[[-51   1  17  13  15   7 -41]
 [-16 -19 -63 -43   4 -21  26]
 [-62  -7 -22   0  26   1 -54]
 [-14 -18  73   4 -31 -50  13]
 [-23 -29 -24  -4  -8 -65 -17]
 [ -3  16  80  18  -4  29  -3]
 [ -4   6 -36 -33  10  36  33]
 [ 17 -26 -13 -11 -27 -69  28]] >> 17

[[-25  17  17  57 -22 -33 -10]
 [  2   1  -4  -3   5  11   1]
 [-46  33 -27   9 -27   8 -20]
 [ 19 -23  30 -56 -15 -75 -77]
 [ 31 -32  45 -23  -1 -71 -42]] >> 17

[[-13  -4 -52   1 -77  -6  14]
 [-19  -2 -52  -5 -77  -6  14]
 [-28   3 -47 -14 -77  -5  13]
 [-34   8 -25 -24 -77  -3   7]
 [-24   1 -50 -10 -77  -5  13]
 [ -7  -6 -51   6 -77  -6  14]
 [  0  -9 -48  12 -77  -5  13]
 [-34   7 -31 -23 -77  -3   9]
 [-31   4 -43 -18 -77  -5  11]
 [-34   9 -19 -25 -77  -2   5]
 [-33   6 -37 -20 -77  -4  10]] >> -52

[[ 13  27 -16   7  40  38  35]
 [-25  43 -50  39 -76  14 -61]
 [ 43 -24  20  23  17 -49 -73]
 [-15 -13  10 -20  -2   2  27]
 [  1   3  -1   0   3   3   3]] >> -16

[[ 38  28 -29  44   3  15 -28  39 -23]
 [-30  -9 -23  26  13   4 -17  14   3]
 [-12  -8 -23  41  -4  -2  -3   7  13]
 [  0 -36 -17  57 -39 -32   8 -18  10]
 [  4 -53 -13  70 -54 -37  15 -26  -3]
 [-33  -6  -2  20  20 -18 -31  27 -10]
 [ 31  25 -38  45   9  19 -23  36 -22]
 [ 45  33 -37  46   2  15 -29  42 -31]
 [ -3   6 -40  43  15  22  -5  21   1]
 [  2 -43 -15  62 -46 -35  10 -22   5]
 [ -1 -21 -28  52 -21 -17   6  -8  11]] >> -29

[[ 42  29 -24  11  33  26   0  -6  40  -3  -4 -29  28 -18 -21]
 [-36 -23 -25  18  -4 -40   5   1  13  13  21  22   2  11  -3]
 [-64 -44  -7   2 -55 -69 -13  24 -34   6  -2  36 -19  16  31]
 [-35 -28   8 -14 -66 -47 -25  34 -49  -9 -32  16 -19   3  42]
 [-40 -27 -35  14 -38 -65 -18  28  -2   4 -10  16   5   2  19]
 [ -5  -1  35  -6  32  33  28 -33  -4  10  36  15 -18  18 -19]
 [ -8 -11   4 -19 -68 -33 -36  43 -46 -19 -54  -6  -9 -11  46]
 [-13  -6  31  -5  23  22  24 -28  -8  10  34  19 -19  18 -14]
 [-34 -24  22  -9 -27 -19   1   3 -33   3   5  25 -24  15  17]] >> -24

[[  0 -55 -11  42   9 -37 -31  51 -71  19]
 [  0   9   4  -8  -3  11  10 -12  11  -4]
 [  0 -44  13 -38   7  42  35  42 -56 -17]
 [  0  64   8 -21 -13  24  20 -67  82  -9]
 [  0  57  -7  25 -12 -23 -19 -61  73  12]
 [  0   0   3  -6  -1   8   7  -3   0  -2]
 [  0 -59  12 -32  10  36  30  57 -75 -14]] >> -11

[[  4 -10 -19 -41   9  -8 -13 -26 -53   9 -51   7 -45   9]
 [-40  25   8 -39 -18  -5  -4  46  22  34  17  15  56  22]
 [ 20  42 -24  15  71 -45  21 -38 -11 -16   1   0   3   4]
 [ 20  37  16  39  39   3  -5 -73  13 -46 -10 -45  11  -9]
 [-32   6  25  22 -11  13   7  36  68  49 -27   5  51  -5]] >> -19
---
-66   60   26   -5   65
 69  -80  -26    3  -72
⇒ -26

  3   83   71    9   -4  -47    6 ⇒ -4

-56   54  -16   81   78   88 ⇒ 81

 12   60  -35  -16   11
 27   55  -80  -43    6
 -9  -55  -30  -34   -5
⇒ -30

 31  -54   22   23   15    2  -72 ⇒ 15

-53    4  -84  -28
 38   12   39  -27
⇒ 12
---
((9, -3, -87, -25), (41, -60, -4, -25), (9, -3, -87, -25)) gives 9, -25
((3, -59, 16, 71, -42), (-39, -46, -11, 21, 70), (-65, 41, -28, -75, 4)) gives 3, 4
((-66, -1, 13, 4, 36, -19, 11), (7, -36, 20, 11, 19, 25, 8)) gives -66, 8
((-31, 0, -5, -17, -51, 3, 6), (40, -25, 21, 23, 34, -37, -54), (0, 2, 1, -21, 69, 44, 78)) gives -31, 78
(-64, 42, -22, -4, 36, -1) gives -64, -1
(-65, -63, -44, -44) gives -65, -44
(-43, -84, 27, 60, 25) gives -43, 25
((56, -39, 35, 11, 0), (-66, 39, -23, -8, 0), (-45, 25, -29, -9, 0)) gives 56, 0
(-5, 44, 81, 7, 71, 12) gives -5, 12
((2, 0, 1, 4, 2, 3, 3), (2, 1, 0, 1, 2, 4, 2), (74, -56, 77, 60, 43, -49, 25)) gives 2, 25
---
[[-22 -34  41 -38  11 -74]
 [-15  45 -13  -1  69  87]
 [-11   0  29  -7  82  -5]] -5

[[ 67 -37  33  35]
 [-39 -30  27 -52]
 [-24  47 -54  45]] 45

[[ 16  21 -22  44 -39 -19 -84]
 [  6  22 -22  20   6  18 -11]
 [ 11  -6   5  -5  51  16  32]] 32

[[-33  48  13 -57 -31]
 [ -4  74  45 -37 -18]
 [-67   2 -15 -46 -41]] -41

[[ 70 -11  -4 -20  28 -61  53]
 [-14 -22   0  77  20 -30 -64]
 [-11 -13  -8  77  19 -23 -63]] -63

[[-13  30 -37  64 -16  -4]
 [-17 -51   9 -50  18  61]
 [ 26 -11  44 -57  12 -29]] -29
---
Input: [ 21   6   6 -11  73]
Output: 6
Input: [-42 -10   9 -44 -25  20  70]
Output: -25
Input: [  3  88 -13  11 -20   1]
Output: 11
Input: [ -2  80 -16  30 -12 -68]
Output: 30
Input: [ -2  18 -11  -3   0  88 -24]
Output: 0
Input: [ 52 -20  69 -11 -65 -55 -58]
Output: -65
Input: [ 15 -38   5  14  63  42]
Output: 14
Input: [-54 -65 -85 -76  -7]
Output: -85
---
array([[ 41, -33, -38,  72, -50, -40,  19],
       [-49, -53, -71, -34,  46,  -3,  86],
       [-13, -49,  47, -40,  50,  30, -21]]) ⇒ -49

array([[ 31, -65, -55, -59],
       [ 58, -35, -34,  -9],
       [-41, -22, -19,  14]]) ⇒ -22

array([[-19,  24, -26, -19, -22],
       [-73,  51, -80, -79, -71],
       [  3,   6,  -1,   5,  -1]]) ⇒ 6

array([[ 31,  18,  79,  78],
       [ -4, -12,  26,   0],
       [ 44,   5, -20,  24]]) ⇒ 5

array([[ 56, -64, -17, -56, -66,  12,  11],
       [ -2,  26, -39,  33,  65, -59, -63],
       [-30, -34,  52,  55,  35, -17,  23]]) ⇒ -34

array([[-88, -26, -40, -38,   4,  34],
       [ 53, -26,  35,  44, -83, -82],
       [-13, -32,  11,  77, -69, -17]]) ⇒ -32

array([[ -6,   2,  -3, -17],
       [-15, -46, -51, -66],
       [ 18, -10,  -2,  -7]]) ⇒ -10
---
array([ 44,  76,  35, -48, -89]): -48
array([88, 74, 61, 72]): 61
array([ -5,  71,  17, -52,   1]): -52
array([ 29, -10,  36,  15,  80,  62]): 80
array([-41,  10,   3,   7,  -1, -67]): -1
array([-22,  39,  -6,  38,   6,  74]): 6
array([-37,  -1,  71, -76, -35]): -76
array([ 0,  2, -2, 65]): -2
---
41,3,-40,5,42,-80,-51
3,-1,-8,1,82,-71,48
⇒ -40

0,-69,-26,64,2,59 ⇒ -26

-69,-21,23,-40,38 ⇒ 23

3,55,-75,-11 ⇒ -75

-50,13,-57,-17
25,-70,48,16
⇒ -57

-75,56,39,73,19 ⇒ 39

29,-61,0,-11,2,-25,42
-67,-43,-10,16,-2,-58,7
-72,-31,-51,-8,-2,-26,-9
⇒ 0

-13,1,23,86
22,21,49,-61
⇒ 23
---
[ 74  19 -38  44 -33  22  -6] yields 44, 74

[-42 -51 -37  68 -23 -22  60] yields 68, 68

[[ 35 -65   0  71  -9]
 [  8 -45  46   9  28]
 [-24   9 -74 -38   6]] yields 46, 71

[-55 -90 -26  -8  -5] yields -26, -5

[ 66  31 -34 -30 -44 -17  15] yields -30, 66

[ 22  12 -58  61  67  80 -70] yields 61, 80

[[ 21 -48 -10  42 -59]
 [ 23  70  66 -42   8]
 [-74  26 -41 -84  66]] yields 66, 70
---
[[  5.20  -7.00  14.64  -2.68 -16.32  -2.56  -5.52]
 [ -1.18  -3.99   1.66  -7.39 -22.49  -4.60   4.70]
 [ 12.28 -17.47 -10.61  10.42   3.77  -8.79   2.02]] | 5.20, 2.02

[[ -30.3   -9.5 -155.6  -50.6  -91.9  -18.7  -59.9]
 [-116.6    9.1 -136.4  -55.3  -24.6  147.0 -158.0]
 [  14.2  -12.3 -244.7  -75.3   65.5  178.5  -19.8]] | -30.3, -19.8

[  23.93  147.86 -143.62  -59.93 -103.54  157.57] | 23.93, 157.57

[-0.18  0.18  0.03  0.14 -0.12] | -0.18, -0.12

[[-0.02  0.18 -0.02  0.00 -0.05  0.02]
 [-0.19 -0.14 -0.13  0.04 -0.06 -0.11]] | -0.02, -0.11

[[ 0.03  0.04  0.04  0.04  0.04  0.04  0.01]
 [-0.15 -0.09  0.05  0.04 -0.13 -0.09  0.10]
 [ 0.18  0.07  0.07  0.04 -0.10 -0.03 -0.10]] | 0.03, -0.10

[ 0.11  0.05 -0.10  0.11] | 0.11, 0.11
